Below are the code and all the weights of a small trained network. Each question names an input and a target symbol and asks about switching units off, where a switched-off unit gives its printed mean instead of its output.

import numpy as np


def w(rows, s, z=0):
    codes = np.array(rows[::2]) - 128.0
    scale = np.full(codes.shape[1], s)
    scale[-1] = z or s
    return codes * scale


def f(y):
    return y / 2 * (1 + np.tanh(0.7978845608 * (y + 0.044715 * y**3)))


def softmax(a):
    e = np.exp(a - a.max(-1, keepdims=True))
    return e / e.sum(-1, keepdims=True)


def log_softmax(a):
    a = a - a.max(-1, keepdims=True)
    return a - np.log(np.exp(a).sum(-1, keepdims=True))


def net(x, mask):
    ids = ['βγδεζξστφψ'.index(c) for c in x.split()]
    T = len(ids)
    res = E[ids] + P[:T]
    r = res
    for j in range(2):
        rows = slice(4 * j, 4 * j + 4)
        q, k, v = (r @ M[0][rows].T for M in (Q, K, V))
        z = softmax(np.where(np.tri(T) > 0, q @ k.T / 4**0.5, -1e9)) @ v
        o = O[0][rows]
        res = res + np.where(mask[j], z, o[:, -1]) @ o[:, :-1]
    y = f(res @ A[0][:, :-1].T + A[0][:, -1])
    res = res + np.where(mask[2:14], y, B[0][:, -1]) @ B[0][:, :-1]
    return log_softmax(res[-1] @ U[:, :-1].T + U[:, -1])


Q, K, V, O, A, B = {}, {}, {}, {}, {}, {}
E = w([
[221,91,73,168],'β',
[8,109,172,162],'γ',
[91,93,27,95],'δ',
[214,134,142,250],'ε',
[111,42,205,89],'ζ',
[163,132,204,117],'ξ',
[137,192,249,181],'σ',
[60,128,118,96],'τ',
[59,149,98,53],'φ',
[159,174,145,62],'ψ',
],0.017)
P = w([
[83,150,131,138],'0',
[131,138,181,88],'1',
[103,227,94,180],'2',
[95,133,154,148],'3',
[140,151,176,117],'4',
[128,253,71,181],'5',
],0.011)
Q[0] = w([
[131,110,232,2],'H0',
[146,131,224,48],'H0',
[132,14,111,32],'H0',
[93,216,153,108],'H0',
[144,173,42,56],'H1',
[229,142,143,135],'H1',
[100,81,91,99],'H1',
[56,7,138,128],'H1',
],0.0084)
K[0] = w([
[25,89,151,94],'H0',
[141,87,212,148],'H0',
[94,148,148,95],'H0',
[141,39,77,178],'H0',
[207,135,36,100],'H1',
[253,78,181,160],'H1',
[194,68,158,102],'H1',
[43,71,158,146],'H1',
],0.012)
V[0] = w([
[171,183,248,145],'H0',
[135,108,149,254],'H0',
[25,62,140,26],'H0',
[98,182,252,82],'H0',
[105,6,132,107],'H1',
[113,115,188,130],'H1',
[40,140,152,137],'H1',
[45,171,112,85],'H1',
],0.0089)
O[0] = w([
[99,115,107,93,235],'H0',
[38,183,160,178,231],'H0',
[174,124,109,217,87],'H0',
[110,2,84,78,236],'H0',
[169,203,150,184,5],'H1',
[151,105,127,114,195],'H1',
[161,88,89,181,254],'H1',
[211,149,129,170,197],'H1',
],0.0091,0.0057)
A[0] = w([
[255,181,112,156,158],'N0',
[6,157,79,164,151],'N1',
[146,124,164,211,144],'N2',
[100,47,40,145,167],'N3',
[255,46,37,141,2],'N4',
[149,148,51,189,47],'N5',
[77,115,190,151,109],'N6',
[97,42,147,128,148],'N7',
[209,86,229,29,219],'N8',
[197,101,99,97,146],'N9',
[130,114,7,195,231],'N10',
[223,79,168,43,222],'N11',
],0.01,0.0048)
B[0] = w([
[122,102,24,111,171],'N0',
[168,52,165,149,251],'N1',
[70,224,101,108,184],'N2',
[240,142,214,187,239],'N3',
[142,68,182,128,200],'N4',
[111,73,198,143,160],'N5',
[209,103,26,85,200],'N6',
[190,206,245,117,226],'N7',
[56,236,129,74,190],'N8',
[130,31,63,112,156],'N9',
[88,181,8,176,226],'N10',
[89,190,62,2,185],'N11',
],0.0055,0.011)
U = w([
[132,244,198,125,110],'β',
[154,130,192,188,76],'γ',
[120,214,80,105,176],'δ',
[2,46,123,118,173],'ε',
[193,125,140,119,252],'ζ',
[150,144,135,95,105],'ξ',
[178,36,199,106,58],'σ',
[148,97,99,124,186],'τ',
[169,88,94,99,76],'φ',
[176,150,113,70,71],'ψ',
],0.0087,0.0037)

Each question gives the input, a string of symbols that net reads in full, and the target symbol t.
The units are the heads (4 rows each of Q, K, V and O) and the neurons (one row each of A and B). Each row of codes is followed by its name. A weight is (code - 128) times the scale printed after its matrix; where a second scale follows, it is the last column's (O, A, B and U).
mask holds one flag per unit, heads first, then neurons. A switched-off unit (its flag False) gives its mean, the last column of its rows in O or B, instead of its output. The means were averaged over made-up inputs and are rounded, as every weight is.
A unit's drop is (log p(t) with every unit on - log p(t) with that unit switched off) / (log p(t) with every unit on - log p(t) with every unit switched off).
The circuit of an input: a set's keep is (log p(t) with only the set's units on - log p(t) with every unit switched off) / (log p(t) with every unit on - log p(t) with every unit switched off). Starting from the 12 units with the biggest drops (on a tie, the unit counted first), units are removed one at a time, each time the one whose removal leaves the highest keep (on an exact tie, the one counted first), for as long as the keep stays at least 0.8.
circuit, biggest first: the units of the circuit, biggest drop first
unit that matters most: the unit with the biggest drop
top k neurons: the k neurons with the biggest drops, biggest first
which heads matter: for each layer, one digit per head in row order, 1 if its drop is at least 0.15 and else 0, layers parted by /
drop when u is switched off: that unit's drop, to one decimal
input δ ξ γ ψ, target δ: top 2 neurons => N1, N3
input β τ γ ε, target β: which heads matter => 10
input δ ψ δ, target δ: circuit, biggest first => H0, N10
input β γ γ, target β: which heads matter => 11
input σ τ τ γ γ, target γ: which heads matter => 11
input γ δ ψ ε σ φ, target ε: which heads matter => 10
input σ β β β ψ, target δ: circuit, biggest first => N8, N11
input τ τ ξ δ γ, target γ: unit that matters most => N11
input ψ ε γ γ σ σ, target ε: top 2 neurons => N3, N7
input ε ε ε γ γ ψ, target ε: circuit, biggest first => H1, H0, N7, N1
input τ β σ ξ ξ ψ, target β: which heads matter => 11
input δ φ φ σ σ σ, target δ: circuit, biggest first => H0, N0, N2
input ζ ε τ, target ε: circuit, biggest first => H0, N1
input φ β ε, target ε: unit that matters most => H1
input σ τ φ ψ δ γ, target δ: top 2 neurons => N10, N2
input τ γ τ, target τ: drop when H1 is switched off => 0.3
input ε ε ψ, target ε: drop when N7 is switched off => 0.2
input γ γ γ τ, target γ: drop when N3 is switched off => 0.2
